Below is a small trained network, with its code and all its weights. Each question gives an input and a target symbol and asks what happens when units are switched off, that is, made to give their printed mean instead of their output.

import numpy as np


def w(rows, s, z=0):
    codes = np.array(rows[::2]) - 128.0
    scale = np.full(codes.shape[1], s)
    scale[-1] = z or s
    return codes * scale


def f(y):
    return y / 2 * (1 + np.tanh(0.7978845608 * (y + 0.044715 * y**3)))


def softmax(a):
    e = np.exp(a - a.max(-1, keepdims=True))
    return e / e.sum(-1, keepdims=True)


def log_softmax(a):
    a = a - a.max(-1, keepdims=True)
    return a - np.log(np.exp(a).sum(-1, keepdims=True))


def net(x, mask):
    ids = ['ΔΘαγεπσ'.index(c) for c in x.split()]
    T = len(ids)
    res = E[ids] + P[:T]
    u = 0
    for l in range(3):
        r = res
        for j in range(3):
            rows = slice(3 * j, 3 * j + 3)
            q, k, v = (r @ M[l][rows].T for M in (Q, K, V))
            z = softmax(np.where(np.tri(T) > 0, q @ k.T / 3**0.5, -1e9)) @ v
            o = O[l][rows]
            res = res + np.where(mask[u + j], z, o[:, -1]) @ o[:, :-1]
        u += 3
        y = f(res @ A[l][:, :-1].T + A[l][:, -1])
        res = res + np.where(mask[u : u + 4], y, B[l][:, -1]) @ B[l][:, :-1]
        u += 4
    return log_softmax(res[-1] @ U[:, :-1].T + U[:, -1])


Q, K, V, O, A, B = {}, {}, {}, {}, {}, {}
E = w([
[85,123,12,46],'Δ',
[36,114,89,229],'Θ',
[106,72,35,138],'α',
[103,141,94,190],'γ',
[104,145,242,127],'ε',
[152,117,75,2],'π',
[83,54,44,64],'σ',
],0.0066)
P = w([
[25,128,164,67],'0',
[229,42,38,229],'1',
[39,22,166,77],'2',
[218,184,64,134],'3',
[58,2,179,64],'4',
[221,203,74,95],'5',
],0.0088)
Q[0] = w([
[143,209,201,124],'L0H1',
[91,115,177,52],'L0H1',
[94,220,166,107],'L0H1',
[124,149,171,254],'L0H2',
[132,156,96,92],'L0H2',
[190,167,48,170],'L0H2',
[130,58,141,96],'L0H3',
[180,55,106,219],'L0H3',
[146,178,90,76],'L0H3',
],0.0083)
K[0] = w([
[227,113,94,212],'L0H1',
[151,106,95,95],'L0H1',
[254,105,75,175],'L0H1',
[148,38,148,197],'L0H2',
[140,181,113,118],'L0H2',
[113,169,67,162],'L0H2',
[109,162,118,109],'L0H3',
[66,138,53,69],'L0H3',
[85,128,178,156],'L0H3',
],0.01)
V[0] = w([
[123,166,146,70],'L0H1',
[138,170,181,71],'L0H1',
[87,29,139,119],'L0H1',
[148,168,195,82],'L0H2',
[70,102,121,181],'L0H2',
[127,121,103,255],'L0H2',
[118,179,175,185],'L0H3',
[153,68,68,178],'L0H3',
[79,97,81,32],'L0H3',
],0.0089)
O[0] = w([
[100,164,59,227,143],'L0H1',
[30,132,101,192,126],'L0H1',
[88,60,102,99,252],'L0H1',
[3,185,94,188,90],'L0H2',
[144,115,209,37,177],'L0H2',
[253,90,177,98,101],'L0H2',
[161,188,220,145,85],'L0H3',
[232,133,95,62,131],'L0H3',
[69,97,44,143,229],'L0H3',
],0.0056,0.0042)
A[0] = w([
[68,222,163,139,107],'L0N1',
[78,63,140,53,161],'L0N2',
[105,121,1,131,252],'L0N3',
[198,199,205,185,161],'L0N4',
],0.008,0.0026)
B[0] = w([
[123,151,56,151,140],'L0N1',
[96,152,228,139,243],'L0N2',
[178,76,184,165,253],'L0N3',
[64,130,2,70,134],'L0N4',
],0.0089,0.0066)
Q[1] = w([
[171,45,154,181],'L1H1',
[142,178,43,172],'L1H1',
[74,71,195,158],'L1H1',
[100,204,1,139],'L1H2',
[109,74,80,32],'L1H2',
[115,90,81,17],'L1H2',
[22,153,159,45],'L1H3',
[43,124,254,130],'L1H3',
[50,165,96,127],'L1H3',
],0.0083)
K[1] = w([
[98,180,155,191],'L1H1',
[136,135,137,35],'L1H1',
[150,185,68,179],'L1H1',
[157,162,92,2],'L1H2',
[24,162,223,48],'L1H2',
[47,138,146,40],'L1H2',
[79,100,130,228],'L1H3',
[63,96,109,225],'L1H3',
[52,52,169,168],'L1H3',
],0.0088)
V[1] = w([
[131,101,66,185],'L1H1',
[37,176,192,178],'L1H1',
[146,75,195,121],'L1H1',
[127,100,121,177],'L1H2',
[152,127,85,82],'L1H2',
[115,220,156,89],'L1H2',
[179,137,33,190],'L1H3',
[167,113,115,101],'L1H3',
[106,134,2,201],'L1H3',
],0.0077)
O[1] = w([
[90,5,168,225,131],'L1H1',
[139,204,224,136,254],'L1H1',
[202,152,109,129,177],'L1H1',
[128,86,174,124,157],'L1H2',
[128,98,94,70,50],'L1H2',
[44,225,102,75,93],'L1H2',
[88,129,33,214,90],'L1H3',
[151,65,91,114,101],'L1H3',
[37,98,141,254,132],'L1H3',
],0.0062,0.008)
A[1] = w([
[238,1,94,114,41],'L1N1',
[250,121,61,79,144],'L1N2',
[181,53,56,188,2],'L1N3',
[57,69,100,88,40],'L1N4',
],0.0057,0.0031)
B[1] = w([
[105,241,179,109,255],'L1N1',
[94,4,131,254,233],'L1N2',
[136,189,90,68,191],'L1N3',
[149,139,155,113,118],'L1N4',
],0.0086,0.0051)
Q[2] = w([
[82,146,149,6],'L2H1',
[167,131,135,200],'L2H1',
[119,114,138,241],'L2H1',
[44,45,148,114],'L2H2',
[69,2,139,116],'L2H2',
[45,74,167,77],'L2H2',
[119,166,97,164],'L2H3',
[192,119,116,168],'L2H3',
[153,140,45,165],'L2H3',
],0.0098)
K[2] = w([
[200,247,180,99],'L2H1',
[94,14,159,143],'L2H1',
[100,2,107,165],'L2H1',
[73,127,149,184],'L2H2',
[49,188,159,190],'L2H2',
[128,183,59,184],'L2H2',
[165,60,104,155],'L2H3',
[196,130,104,190],'L2H3',
[218,91,125,100],'L2H3',
],0.0092)
V[2] = w([
[182,75,151,138],'L2H1',
[186,146,114,145],'L2H1',
[129,185,39,181],'L2H1',
[193,153,114,130],'L2H2',
[141,42,127,141],'L2H2',
[234,54,98,83],'L2H2',
[146,254,118,84],'L2H3',
[125,226,22,205],'L2H3',
[154,77,154,192],'L2H3',
],0.0068)
O[2] = w([
[100,137,150,179,143],'L2H1',
[113,109,155,159,101],'L2H1',
[144,98,162,100,41],'L2H1',
[160,183,138,113,89],'L2H2',
[112,125,107,108,102],'L2H2',
[159,142,137,73,8],'L2H2',
[22,175,187,70,131],'L2H3',
[1,48,173,157,98],'L2H3',
[158,113,85,139,162],'L2H3',
],0.0073,0.013)
A[2] = w([
[2,42,173,183,1],'L2N1',
[146,204,13,52,219],'L2N2',
[99,18,237,158,64],'L2N3',
[130,83,108,175,3],'L2N4',
],0.0074,0.0041)
B[2] = w([
[208,206,72,122,250],'L2N1',
[123,202,36,61,153],'L2N2',
[66,182,107,162,224],'L2N3',
[66,183,63,2,152],'L2N4',
],0.0089,0.015)
U = w([
[145,46,174,250,215],'Δ',
[90,140,107,71,54],'Θ',
[147,130,25,83,112],'α',
[29,86,187,113,236],'γ',
[66,137,107,132,54],'ε',
[121,80,2,152,127],'π',
[190,138,163,155,2],'σ',
],0.0083,0.0064)

Each question gives the input, a string of symbols that net reads in full, and the target symbol t.
The units are the heads (3 rows each of Q, K, V and O) and the neurons (one row each of A and B). Each row of codes is followed by its name. A weight is (code - 128) times the scale printed after its matrix; where a second scale follows, it is the last column's (O, A, B and U).
mask holds one flag per unit, layer by layer, with each layer's heads first. A switched-off unit (its flag False) gives its mean, the last column of its rows in O or B, instead of its output. The means were averaged over made-up inputs and are rounded, as every weight is.
A unit's drop is (log p(t) with every unit on - log p(t) with that unit switched off) / (log p(t) with every unit on - log p(t) with every unit switched off).
The circuit of an input: a set's keep is (log p(t) with only the set's units on - log p(t) with every unit switched off) / (log p(t) with every unit on - log p(t) with every unit switched off). Starting from the 12 units with the biggest drops (on a tie, the unit counted first), units are removed one at a time, each time the one whose removal leaves the highest keep (on an exact tie, the one counted first), for as long as the keep stays at least 0.8.
circuit, biggest first: the units of the circuit, biggest drop first
k most important neurons: the k neurons with the biggest drops, biggest first
top k neurons in layer l: the k neurons of layer l with the biggest drops, biggest first
input ε ε ε γ Δ σ, target Δ: circuit, biggest first	[L0N3 L2N1 L2N2]
input γ ε σ γ, target π: 2 most important neurons	[L0N2 L2N4]
input ε Θ γ ε γ, target ε: most important neuron	[L0N1]
input γ ε Δ π, target Δ: circuit, biggest first	[L2N1 L2N2 L0N3]
input π ε π ε, target π: circuit, biggest first	[L0N2 L2H3 L0H2 L1N1]
input γ ε ε Θ, target Δ: circuit, biggest first	[L2N1 L2N2]
input γ Δ ε α, target Δ: circuit, biggest first	[L2N1 L0N3]
input α Δ γ ε Δ, target α: 2 most important neurons	[L1N2 L2N2]
input ε Δ π, target ε: 4 most important neurons	[L2N1 L0N1 L2N3 L0N3]
input π Δ ε γ Δ, target π: circuit, biggest first	[L0H1 L1H1 L2H3 L1H3]
input π σ γ α, target Δ: 2 most important neurons	[L0N3 L1N1]
input α π α, target α: 3 most important neurons	[L1N2 L2N2 L0N1]
input Θ γ π, target Θ: 2 most important neurons	[L0N2 L0N3]
input γ γ Δ, target γ: circuit, biggest first	[L0H2 L1H3 L2N1 L0N2]
input γ Δ Θ ε α ε, target π: 3 most important neurons	[L1N2 L0N3 L0N2]
input Δ α γ ε, target Δ: circuit, biggest first	[L2N1 L1H2]
input α α Θ, target α: circuit, biggest first	[L2H3 L1H3 L0H2 L0N3]
input α Δ γ, target α: circuit, biggest first	[L2H3 L1H3 L2H2 L0H2]
input α π Θ ε σ, target α: circuit, biggest first	[L2H3 L1H3 L2H2]
input ε α ε σ, target Δ: top 2 neurons in layer 0	[L0N2 L0N3]
input γ ε ε ε γ, target γ: 4 most important neurons	[L2N1 L1N2 L0N1 L0N3]
input ε Δ γ, target ε: 2 most important neurons	[L2N1 L0N1]
input π Θ γ, target π: 2 most important neurons	[L2N4 L0N1]
input γ π σ, target γ: 2 most important neurons	[L1N2 L2N1]
input σ Δ Δ, target σ: 2 most important neurons	[L0N3 L1N1]
